Below is a small trained network, with its code and all its weights. Each question gives an input and a class and asks what happens when units are switched off, that is, made to give their printed mean instead of their output.

import numpy as np


def w(rows, s, z=0):
    codes = np.array(rows[::2]) - 128.0
    scale = np.full(codes.shape[1], s)
    scale[-1] = z or s
    return codes * scale


def norm(h):
    return h / np.sqrt((h * h).mean(-1, keepdims=True) + 1e-5)


def f(y):
    return y / 2 * (1 + np.tanh(0.7978845608 * (y + 0.044715 * y**3)))


def log_softmax(a):
    a = a - a.max(-1, keepdims=True)
    return a - np.log(np.exp(a).sum(-1, keepdims=True))


def net(x, mask):
    res = np.array(x, float).reshape(1, 6) / 4 @ E
    u = 0
    for l in range(3):
        y = f(norm(res) @ A[l][:, :-1].T + A[l][:, -1])
        res = res + np.where(mask[u : u + 9], y, B[l][:, -1]) @ B[l][:, :-1]
        u += 9
    return log_softmax(norm(res)[-1] @ U[:, :-1].T + U[:, -1])


A, B = {}, {}
E = w([
[109,163,92],'x0',
[71,166,28],'x1',
[2,202,111],'x2',
[157,173,223],'x3',
[118,122,203],'x4',
[41,3,161],'x5',
],0.0078)
A[0] = w([
[131,139,115,92],'0.n1',
[104,66,53,114],'0.n2',
[129,251,161,3],'0.n3',
[74,108,201,200],'0.n4',
[178,98,176,160],'0.n5',
[91,181,125,243],'0.n6',
[164,137,127,94],'0.n7',
[208,139,107,21],'0.n8',
[174,72,142,185],'0.n9',
],0.028,0.0068)
B[0] = w([
[131,127,116,128],'0.n1',
[48,189,185,212],'0.n2',
[221,84,3,226],'0.n3',
[80,34,127,254],'0.n4',
[194,109,169,222],'0.n5',
[126,83,59,238],'0.n6',
[147,158,116,149],'0.n7',
[168,211,124,182],'0.n8',
[156,127,189,213],'0.n9',
],0.051,0.011)
A[1] = w([
[22,93,20,159],'1.n1',
[96,144,75,82],'1.n2',
[50,121,134,208],'1.n3',
[112,2,170,135],'1.n4',
[113,125,114,129],'1.n5',
[95,130,80,107],'1.n6',
[126,175,91,3],'1.n7',
[152,60,157,39],'1.n8',
[136,148,111,35],'1.n9',
],0.019,0.0045)
B[1] = w([
[88,232,33,254],'1.n1',
[132,171,101,148],'1.n2',
[59,146,160,195],'1.n3',
[67,3,146,245],'1.n4',
[113,126,111,134],'1.n5',
[121,160,99,153],'1.n6',
[116,104,83,128],'1.n7',
[187,100,187,167],'1.n8',
[99,102,118,121],'1.n9',
],0.027,0.011)
A[2] = w([
[102,125,65,22],'2.n1',
[72,2,118,6],'2.n2',
[109,163,103,74],'2.n3',
[113,110,107,45],'2.n4',
[77,112,100,1],'2.n5',
[151,155,113,75],'2.n6',
[134,142,128,86],'2.n7',
[170,70,84,28],'2.n8',
[126,128,126,37],'2.n9',
],0.0061,0.0036)
B[2] = w([
[116,106,70,68],'2.n1',
[203,254,155,219],'2.n2',
[129,99,136,72],'2.n3',
[106,128,123,35],'2.n4',
[83,131,114,26],'2.n5',
[148,108,182,61],'2.n6',
[118,127,131,55],'2.n7',
[123,79,106,105],'2.n8',
[120,126,148,2],'2.n9',
],0.0073,0.00096)
U = w([
[246,214,189,87],'0',
[200,128,6,190],'1',
[167,12,232,76],'2',
[56,169,230,58],'3',
[138,81,91,251],'4',
[46,65,91,15],'5',
[57,215,94,181],'6',
],0.02,0.0029)

Each question gives the input, the list of numbers given to net, and the class t.
The units are the neurons (one row each of A and B). Each row of codes is followed by its name. A weight is (code - 128) times the scale printed after its matrix; where a second scale follows, it is the last column's (A, B and U).
mask holds one flag per neuron, layer by layer. A switched-off neuron (its flag False) gives its mean, the last column of its row in B, instead of its output. The means were averaged over made-up inputs and are rounded, as every weight is.
A unit's drop is (log p(t) with every unit on - log p(t) with that unit switched off) / (log p(t) with every unit on - log p(t) with every unit switched off).
The circuit of an input: a set's keep is (log p(t) with only the set's units on - log p(t) with every unit switched off) / (log p(t) with every unit on - log p(t) with every unit switched off). Starting from the 12 units with the biggest drops (on a tie, the unit counted first), units are removed one at a time, each time the one whose removal leaves the highest keep (on an exact tie, the one counted first), for as long as the keep stays at least 0.8.
circuit, biggest first: the units of the circuit, biggest drop first
top k neurons: the k neurons with the biggest drops, biggest first
top k neurons in layer l: the k neurons of layer l with the biggest drops, biggest first
drop of u: that unit's drop, to one decimal
input [-5,3,-2,-4,-6,4], class 6: circuit, biggest first	(0.n2)
input [-6,1,-8,-5,-7,5], class 3: top 2 neurons in layer 0	(0.n2 0.n3)
input [5,2,-3,-1,-4,-2], class 6: top 2 neurons	(0.n5 0.n3)
input [2,-5,2,-2,-3,8], class 2: top 4 neurons	(0.n6 0.n4 1.n4 0.n9)
input [7,0,5,-2,-2,8], class 6: top 3 neurons in layer 0	(0.n2 0.n5 0.n9)
input [3,3,1,3,-1,8], class 3: top 2 neurons	(0.n3 0.n2)
input [4,4,-2,-1,-1,3], class 3: top 2 neurons	(0.n2 0.n3)
input [5,6,-4,6,0,5], class 3: top 3 neurons	(0.n2 0.n3 0.n6)
input [4,-3,-5,-7,-6,-2], class 6: top 3 neurons in layer 0	(0.n2 0.n5 0.n3)
input [-4,4,-6,-4,-3,8], class 3: drop of 0.n2	0.4
input [6,8,-4,3,-6,5], class 3: drop of 0.n2	0.5
input [-3,-5,7,-2,-7,0], class 6: drop of 0.n5	0.2
